Here is a tiny trained network, its code and every weight. The questions are about switching its units off for an input and a target symbol, where a switched-off unit gives its printed mean instead of its output.

import numpy as np


def w(rows, s, z=0):
    codes = np.array(rows[::2]) - 128.0
    scale = np.full(codes.shape[1], s)
    scale[-1] = z or s
    return codes * scale


def norm(h):
    return h / np.sqrt((h * h).mean(-1, keepdims=True) + 1e-5)


def f(y):
    return np.maximum(y, 0)


def softmax(a):
    e = np.exp(a - a.max(-1, keepdims=True))
    return e / e.sum(-1, keepdims=True)


def log_softmax(a):
    a = a - a.max(-1, keepdims=True)
    return a - np.log(np.exp(a).sum(-1, keepdims=True))


def net(x, mask):
    ids = ['ΘΠΣΦΩαβεημξψ'.index(c) for c in x.split()]
    T = len(ids)
    res = E[ids] + P[:T]
    u = 0
    for l in range(2):
        q, k, v = (norm(res) @ M[l].T for M in (Q, K, V))
        z = softmax(np.where(np.tri(T) > 0, q @ k.T / 2**0.5, -1e9)) @ v
        res = res + np.where(mask[u], z, O[l][:, -1]) @ O[l][:, :-1]
        u += 1
        y = f(norm(res) @ A[l][:, :-1].T + A[l][:, -1])
        res = res + np.where(mask[u : u + 8], y, B[l][:, -1]) @ B[l][:, :-1]
        u += 8
    return log_softmax(norm(res)[-1] @ U[:, :-1].T + U[:, -1])


Q, K, V, O, A, B = {}, {}, {}, {}, {}, {}
E = w([
[124,138,137,127,100,152,153,125,130],'Θ',
[115,191,95,128,123,110,47,161,126],'Π',
[90,144,163,108,114,110,78,60,173],'Σ',
[162,139,92,160,64,138,143,183,76],'Φ',
[135,56,107,161,1,160,114,159,190],'Ω',
[141,116,197,67,96,110,103,132,150],'α',
[96,42,127,204,129,108,111,104,114],'β',
[151,90,129,125,117,108,102,131,152],'ε',
[153,94,130,139,128,127,107,131,172],'η',
[135,123,133,151,133,159,130,118,156],'μ',
[164,55,201,143,148,146,112,147,117],'ξ',
[83,124,93,176,107,110,94,105,81],'ψ',
],0.02)
P = w([
[226,152,12,76,218,98,240,92,144],'0',
[177,254,154,180,155,54,240,84,217],'1',
[156,233,159,158,51,132,136,67,124],'2',
[148,148,91,90,76,176,61,65,107],'3',
[5,137,107,100,160,151,110,191,174],'4',
[93,179,147,188,157,93,107,205,180],'5',
[203,153,135,145,66,11,45,130,145],'6',
],0.0066)
Q[0] = w([
[12,145,195,230,121,66,96,255,150],'L0H1',
[9,66,154,31,178,191,98,148,151],'L0H1',
],0.0096)
K[0] = w([
[137,191,253,248,5,85,49,131,124],'L0H1',
[94,198,188,211,167,9,255,217,240],'L0H1',
],0.0089)
V[0] = w([
[178,49,180,253,225,192,126,216,143],'L0H1',
[48,214,192,104,112,229,194,164,216],'L0H1',
],0.0043)
O[0] = w([
[194,180,193,244,75,93,76,127,98,1],'L0H1',
[240,126,126,139,89,148,92,41,111,21],'L0H1',
],0.011,0.0011)
A[0] = w([
[90,187,73,130,109,109,112,123,79,92],'L0N1',
[119,64,174,167,242,74,150,84,103,128],'L0N2',
[136,83,57,133,128,154,166,228,67,41],'L0N3',
[105,112,196,114,147,94,122,64,87,252],'L0N4',
[109,238,138,130,200,238,126,98,83,120],'L0N5',
[108,240,127,48,151,114,19,120,158,112],'L0N6',
[180,133,204,65,104,139,139,60,180,146],'L0N7',
[138,84,255,54,185,142,152,67,128,164],'L0N8',
],0.0075,0.0044)
B[0] = w([
[105,144,127,141,163,114,124,106,200,195],'L0N1',
[67,103,131,115,20,96,76,138,137,183],'L0N2',
[193,200,109,157,114,139,86,104,94,203],'L0N3',
[178,72,105,208,116,182,138,66,97,214],'L0N4',
[138,130,164,143,151,62,164,118,250,201],'L0N5',
[125,219,57,141,78,48,176,210,114,253],'L0N6',
[149,54,77,88,132,173,152,156,133,250],'L0N7',
[192,254,170,127,174,136,91,36,98,212],'L0N8',
],0.0093,0.0042)
Q[1] = w([
[45,2,154,101,162,186,157,154,154],'L1H1',
[142,81,103,113,116,71,186,175,165],'L1H1',
],0.0096)
K[1] = w([
[156,129,129,98,74,36,255,115,89],'L1H1',
[171,93,78,110,77,127,154,205,72],'L1H1',
],0.0093)
V[1] = w([
[134,161,140,45,3,116,143,147,56],'L1H1',
[59,205,50,199,82,144,161,17,112],'L1H1',
],0.005)
O[1] = w([
[181,105,183,121,64,148,222,217,171,59],'L1H1',
[124,58,98,139,106,12,208,42,100,251],'L1H1',
],0.011,0.0029)
A[1] = w([
[160,182,108,130,77,136,140,119,182,147],'L1N1',
[102,174,87,120,187,105,111,76,3,151],'L1N2',
[207,123,86,174,120,152,145,80,66,91],'L1N3',
[82,118,87,154,146,83,115,77,185,128],'L1N4',
[130,221,157,183,84,155,87,96,56,1],'L1N5',
[46,124,131,170,75,111,105,137,144,254],'L1N6',
[105,123,132,115,113,146,202,108,107,83],'L1N7',
[88,87,110,79,140,119,180,150,153,50],'L1N8',
],0.011,0.0034)
B[1] = w([
[135,81,148,93,40,171,73,189,53,245],'L1N1',
[149,63,255,188,116,162,155,53,171,210],'L1N2',
[86,143,155,164,235,51,152,232,170,246],'L1N3',
[146,153,93,111,90,122,106,198,53,254],'L1N4',
[157,140,85,34,109,147,89,76,175,207],'L1N5',
[133,63,206,85,206,139,167,47,83,231],'L1N6',
[148,68,64,173,198,91,41,160,98,156],'L1N7',
[86,243,173,168,104,140,105,75,208,175],'L1N8',
],0.0091,0.0083)
U = w([
[227,57,69,26,197,150,204,161,116,154],'Θ',
[59,212,71,169,57,116,95,160,151,197],'Π',
[137,106,19,88,129,107,156,25,179,212],'Σ',
[119,121,238,136,44,52,195,145,161,2],'Φ',
[161,51,117,148,29,228,143,175,126,167],'Ω',
[167,133,89,77,105,228,78,122,174,149],'α',
[87,79,157,168,200,82,194,57,52,142],'β',
[22,118,207,76,191,158,119,179,173,109],'ε',
[157,106,167,65,131,191,31,167,21,30],'η',
[150,82,75,247,146,96,112,218,93,132],'μ',
[185,166,196,183,135,139,68,27,177,124],'ξ',
[19,158,132,130,202,105,131,98,196,143],'ψ',
],0.011,0.0054)

Each question gives the input, a string of symbols that net reads in full, and the target symbol t.
The units are the heads (2 rows each of Q, K, V and O) and the neurons (one row each of A and B). Each row of codes is followed by its name. A weight is (code - 128) times the scale printed after its matrix; where a second scale follows, it is the last column's (O, A, B and U).
mask holds one flag per unit, layer by layer, with each layer's heads first. A switched-off unit (its flag False) gives its mean, the last column of its rows in O or B, instead of its output. The means were averaged over made-up inputs and are rounded, as every weight is.
A unit's drop is (log p(t) with every unit on - log p(t) with that unit switched off) / (log p(t) with every unit on - log p(t) with every unit switched off).
The circuit of an input: a set's keep is (log p(t) with only the set's units on - log p(t) with every unit switched off) / (log p(t) with every unit on - log p(t) with every unit switched off). Starting from the 12 units with the biggest drops (on a tie, the unit counted first), units are removed one at a time, each time the one whose removal leaves the highest keep (on an exact tie, the one counted first), for as long as the keep stays at least 0.8.
circuit, biggest first: the units of the circuit, biggest drop first
unit that matters most: the unit with the biggest drop
k most important neurons: the k neurons with the biggest drops, biggest first
top k neurons in layer l: the k neurons of layer l with the biggest drops, biggest first
input μ μ Π Ω μ Θ, target Π: circuit, biggest first => (L0H1 L1N8 L1N6)
input Θ μ ψ Ω Φ, target β: top 3 neurons in layer 0 => (L0N3 L0N6 L0N7)
input ξ Φ Θ Π Θ α η, target Π: circuit, biggest first => (L0H1 L1N8 L1N6 L1N2)
input Ω Σ μ Σ ψ ψ ε, target Σ: circuit, biggest first => (L0H1 L1N8)
input Θ Φ μ μ Φ ξ Φ, target η: top 2 neurons in layer 1 => (L1N5 L1N1)
input Ω μ α μ μ μ, target α: top neuron in layer 1 => (L1N3)
input μ ε α ε Σ Φ, target Ω: circuit, biggest first => (L1N3 L0H1)
input β Σ Σ, target Φ: circuit, biggest first => (L0N6 L0N2 L1H1)
input η β Φ Π Φ μ, target Φ: top 2 neurons in layer 1 => (L1N3 L1N8)
input μ Θ α Σ μ, target Θ: circuit, biggest first => (L0H1 L0N7)
input Π Σ η, target Π: circuit, biggest first => (L1N8 L0H1 L1N4)
input ψ Π μ β Θ, target Π: circuit, biggest first => (L1N8 L1N4)
input Π Θ μ, target Π: circuit, biggest first => (L0H1 L1N4 L1N8)
input η ξ Σ Π μ, target ξ: circuit, biggest first => (L0H1)
input Ω μ Φ α Π Σ η, target α: circuit, biggest first => (L0H1 L1N3 L1N6)
input ψ Π Σ, target β: 4 most important neurons => (L0N8 L1N2 L0N4 L1N5)
input Φ Σ Σ Ω η Φ, target α: 2 most important neurons => (L0N3 L1N5)
input ξ Π Θ Θ Φ Θ Σ, target μ: top 3 neurons in layer 1 => (L1N3 L1N6 L1N5)
input Θ η Σ Ω Σ Φ α, target Θ: 3 most important neurons => (L0N7 L0N8 L0N6)
input ε ξ μ Θ, target ε: top 2 neurons in layer 0 => (L0N8 L0N4)
input Φ Φ Θ ε Φ ψ μ, target ε: top 2 neurons in layer 1 => (L1N6 L1N8)
input Φ μ Φ, target ξ: unit that matters most => L0N6
